[[106 142 142 136 140]
 [109 140 140 135 138]
 [129 127 127 128 127]
 [116 136 136 133 135]]
:
[[106 142]
 [109 140]]

[[150 149]
 [136 139]
 [142 123]
 [119 108]]
:
[[150 149]
 [136 139]]

[[104 130 100]
 [148 136 103]]
:
[[104 130]
 [148 136]]

[[ 99 121 128]
 [154 129 138]]
:
[[ 99 121]
 [154 129]]

[[128 129 128]
 [105 100 127]]
:
[[128 129]
 [105 100]]

[[123 138 128]
 [132 136 131]
 [ 99 106 127]
 [130 125 128]
 [138 140 129]]
:
[[123 138]
 [132 136]]
---
[[118 114 142 132 121 137 104]
 [113 114 145 129 115 138 107]
 [114 112 151 134 114 137 107]
 [113 115 148 123 110 138 111]
 [117 106 145 123 120 147 107]
 [116 110 146 129 119 138 109]
 [116 111 149 131 119 139 111]
 [115 109 143 126 124 138 111]]
:
[[113 114 145 129 115 138 107]
 [113 115 148 123 110 138 111]
 [116 110 146 129 119 138 109]
 [115 109 143 126 124 138 111]]

[[128 128 128 128 130 128 128 128 128 128 131 129 125]
 [125 132 130 126 117 125 117 132 124 126 128 127 127]
 [119 134 135 132 121 127 118 140 138 105 124 122 105]]
:
[[125 132 130 126 117 125 117 132 124 126 128 127 127]]

[[115 110 140 144 140 128]
 [109 129 139 118 137 108]
 [145 120 118 146 141 140]
 [121 132 129 119 151 107]
 [127 109 133 152 136 139]
 [114 117 139 135 137 122]
 [113 131 136 116 140 107]
 [121 131 131 121 134 117]
 [124 125 129 130 150 116]
 [125 114 134 145 127 139]
 [132 124 124 135 154 120]
 [137 130 121 129 134 129]]
:
[[109 129 139 118 137 108]
 [121 132 129 119 151 107]
 [114 117 139 135 137 122]
 [121 131 131 121 134 117]
 [125 114 134 145 127 139]
 [137 130 121 129 134 129]]

[[126 108 116 140 133 117]
 [135 142 132 124 135 139]
 [143 135 128 139 132 142]
 [113 134 131 113 118 120]
 [136 118 123 122 141 128]
 [148 136 133 119 138 148]
 [108 127 120  99 125 110]
 [128 145 132 131 135 136]
 [119 133 132 130 127 125]]
:
[[135 142 132 124 135 139]
 [113 134 131 113 118 120]
 [148 136 133 119 138 148]
 [128 145 132 131 135 136]]

[[129 128 127 128 129]
 [120 130 150 126 129]]
:
[[120 130 150 126 129]]

[[135 114]
 [148 126]
 [115 115]
 [146 115]
 [142 138]
 [108 128]
 [151 132]
 [131 109]
 [130 144]
 [117 143]]
:
[[148 126]
 [146 115]
 [108 128]
 [131 109]
 [117 143]]

[[129 149 109 145 118 125 127 132 135 109 129 132 130]
 [128 144 136 135 122 131 128 123 138 120 124 128 130]
 [125 156 146 144 122 129 126 129 131 110 127 127 128]
 [126 113 135 117 130 134 128 134 121 134 127 126 132]
 [133 130 128 127 139 140 127 130 120 140 123 128 125]]
:
[[128 144 136 135 122 131 128 123 138 120 124 128 130]
 [126 113 135 117 130 134 128 134 121 134 127 126 132]]
